Below are the code and all the weights of a small trained network. Each question names an input and a class and asks about switching units off, where a switched-off unit gives its printed mean instead of its output.

import numpy as np


def w(rows, s, z=0):
    codes = np.array(rows[::2]) - 128.0
    scale = np.full(codes.shape[1], s)
    scale[-1] = z or s
    return codes * scale


def f(y):
    return np.maximum(y, 0)


def log_softmax(a):
    a = a - a.max(-1, keepdims=True)
    return a - np.log(np.exp(a).sum(-1, keepdims=True))


def net(x, mask):
    res = np.array(x, float).reshape(1, 4) / 4 @ E
    y = f(res @ A[0][:, :-1].T + A[0][:, -1])
    res = res + np.where(mask, y, B[0][:, -1]) @ B[0][:, :-1]
    return log_softmax(res[-1] @ U[:, :-1].T + U[:, -1])


A, B = {}, {}
E = w([
[73,142,123,235,127,137,217,129,86],'x0',
[196,111,145,188,1,94,70,129,83],'x1',
[7,86,208,107,101,109,97,126,108],'x2',
[105,132,58,143,142,245,48,126,68],'x3',
],0.0074)
A[0] = w([
[106,142,108,110,185,144,163,128,130,187],'neuron 0',
[109,129,74,167,157,231,54,122,101,96],'neuron 1',
[254,140,78,159,174,162,171,130,135,144],'neuron 2',
[140,124,140,153,76,107,98,121,131,57],'neuron 3',
[173,137,128,20,145,110,63,136,145,56],'neuron 4',
[188,131,133,121,140,62,204,123,148,134],'neuron 5',
[106,132,125,157,125,129,156,120,125,63],'neuron 6',
[197,142,96,153,148,140,156,126,139,5],'neuron 7',
[116,127,101,97,166,134,158,132,146,92],'neuron 8',
[99,121,164,96,106,79,151,127,138,79],'neuron 9',
[106,136,111,219,137,137,182,138,121,44],'neuron 10',
[86,123,144,148,115,125,132,129,119,196],'neuron 11',
[111,135,129,101,182,133,147,138,125,110],'neuron 12',
[139,130,144,127,115,111,159,116,152,71],'neuron 13',
[85,122,123,87,197,138,164,117,138,69],'neuron 14',
[166,136,126,182,40,108,100,128,108,132],'neuron 15',
[147,123,129,168,55,117,93,128,119,64],'neuron 16',
[108,140,121,102,181,141,151,123,147,42],'neuron 17',
[102,134,124,211,135,135,176,131,120,190],'neuron 18',
[141,125,150,117,141,64,164,132,138,63],'neuron 19',
[155,125,139,72,128,134,86,128,136,29],'neuron 20',
[152,124,137,79,130,120,95,131,137,255],'neuron 21',
[113,132,132,192,139,142,166,131,110,31],'neuron 22',
[86,130,146,96,114,119,103,128,124,236],'neuron 23',
[7,126,173,117,87,126,85,127,123,22],'neuron 24',
],0.015,0.0058)
B[0] = w([
[160,124,189,198,143,127,138,122,155,214],'neuron 0',
[60,173,190,70,3,167,133,208,139,247],'neuron 1',
[22,105,82,150,223,39,102,120,113,246],'neuron 2',
[192,133,159,105,176,153,126,171,97,172],'neuron 3',
[221,112,42,73,91,169,150,72,101,223],'neuron 4',
[46,159,162,105,43,158,118,176,134,238],'neuron 5',
[160,128,96,91,119,137,140,113,119,148],'neuron 6',
[143,102,81,49,187,82,95,162,52,168],'neuron 7',
[182,124,166,143,156,131,120,135,128,179],'neuron 8',
[88,149,123,70,87,151,111,184,102,192],'neuron 9',
[203,110,64,68,105,164,135,79,116,188],'neuron 10',
[95,114,96,179,135,112,127,74,158,188],'neuron 11',
[174,121,172,153,146,125,133,133,122,183],'neuron 12',
[127,144,132,88,108,151,118,164,119,160],'neuron 13',
[212,126,190,145,177,134,120,156,114,207],'neuron 14',
[193,122,218,178,175,134,142,130,154,234],'neuron 15',
[210,129,179,131,182,140,139,159,118,195],'neuron 16',
[208,123,165,95,167,131,131,169,101,176],'neuron 17',
[146,130,71,172,86,149,147,41,181,220],'neuron 18',
[123,143,146,71,76,170,119,186,101,190],'neuron 19',
[187,110,77,61,115,151,144,118,97,169],'neuron 20',
[108,133,101,218,99,140,154,48,188,222],'neuron 21',
[200,114,74,62,105,153,127,113,99,163],'neuron 22',
[61,124,102,192,157,84,127,91,156,214],'neuron 23',
[95,111,60,42,226,48,95,182,55,213],'neuron 24',
],0.022,0.011)
U = w([
[201,126,211,169,180,132,143,143,124,109],'0',
[175,112,65,95,99,159,164,39,125,103],'1',
[81,111,102,108,183,52,88,136,77,107],'2',
[88,189,170,86,63,157,121,184,121,92],'3',
[84,142,147,249,120,107,146,60,216,245],'4',
],0.012,0.011)

Each question gives the input, the list of numbers given to net, and the class t.
The units are the neurons (one row each of A and B). Each row of codes is followed by its name. A weight is (code - 128) times the scale printed after its matrix; where a second scale follows, it is the last column's (A, B and U).
mask holds one flag per neuron, in row order. A switched-off neuron (its flag False) gives its mean, the last column of its row in B, instead of its output. The means were averaged over made-up inputs and are rounded, as every weight is.
A unit's drop is (log p(t) with every unit on - log p(t) with that unit switched off) / (log p(t) with every unit on - log p(t) with every unit switched off).
The circuit of an input: a set's keep is (log p(t) with only the set's units on - log p(t) with every unit switched off) / (log p(t) with every unit on - log p(t) with every unit switched off). Starting from the 12 units with the biggest drops (on a tie, the unit counted first), units are removed one at a time, each time the one whose removal leaves the highest keep (on an exact tie, the one counted first), for as long as the keep stays at least 0.8.
circuit, biggest first: the units of the circuit, biggest drop first
most important unit: the unit with the biggest drop
k most important neurons: the k neurons with the biggest drops, biggest first
drop when u is switched off: that unit's drop, to one decimal
input [-6,5,-6,8], class 3: circuit, biggest first => neuron 1
input [6,-8,8,0], class 0: 2 most important neurons => neuron 14; neuron 0
input [1,6,6,2], class 0: 4 most important neurons => neuron 15; neuron 2; neuron 16; neuron 3
input [4,2,2,-1], class 1: 2 most important neurons => neuron 2; neuron 21
input [4,2,-1,0], class 1: 4 most important neurons => neuron 10; neuron 23; neuron 21; neuron 0
input [-6,6,3,3], class 0: 3 most important neurons => neuron 15; neuron 16; neuron 18
input [-3,-6,-2,7], class 3: 2 most important neurons => neuron 1; neuron 15
input [4,-4,0,-5], class 3: 4 most important neurons => neuron 5; neuron 15; neuron 4; neuron 19
input [3,-7,8,-2], class 2: 3 most important neurons => neuron 24; neuron 15; neuron 23
input [-3,-1,3,-5], class 3: 2 most important neurons => neuron 2; neuron 9
input [3,0,-1,3], class 4: 3 most important neurons => neuron 4; neuron 5; neuron 24
input [-4,-7,6,3], class 0: drop when neuron 2 is switched off => 0.2
input [1,3,6,-7], class 3: drop when neuron 19 is switched off => 1.8
input [0,2,-5,4], class 2: most important unit => neuron 2
input [4,5,-6,0], class 2: drop when neuron 14 is switched off => 0.2
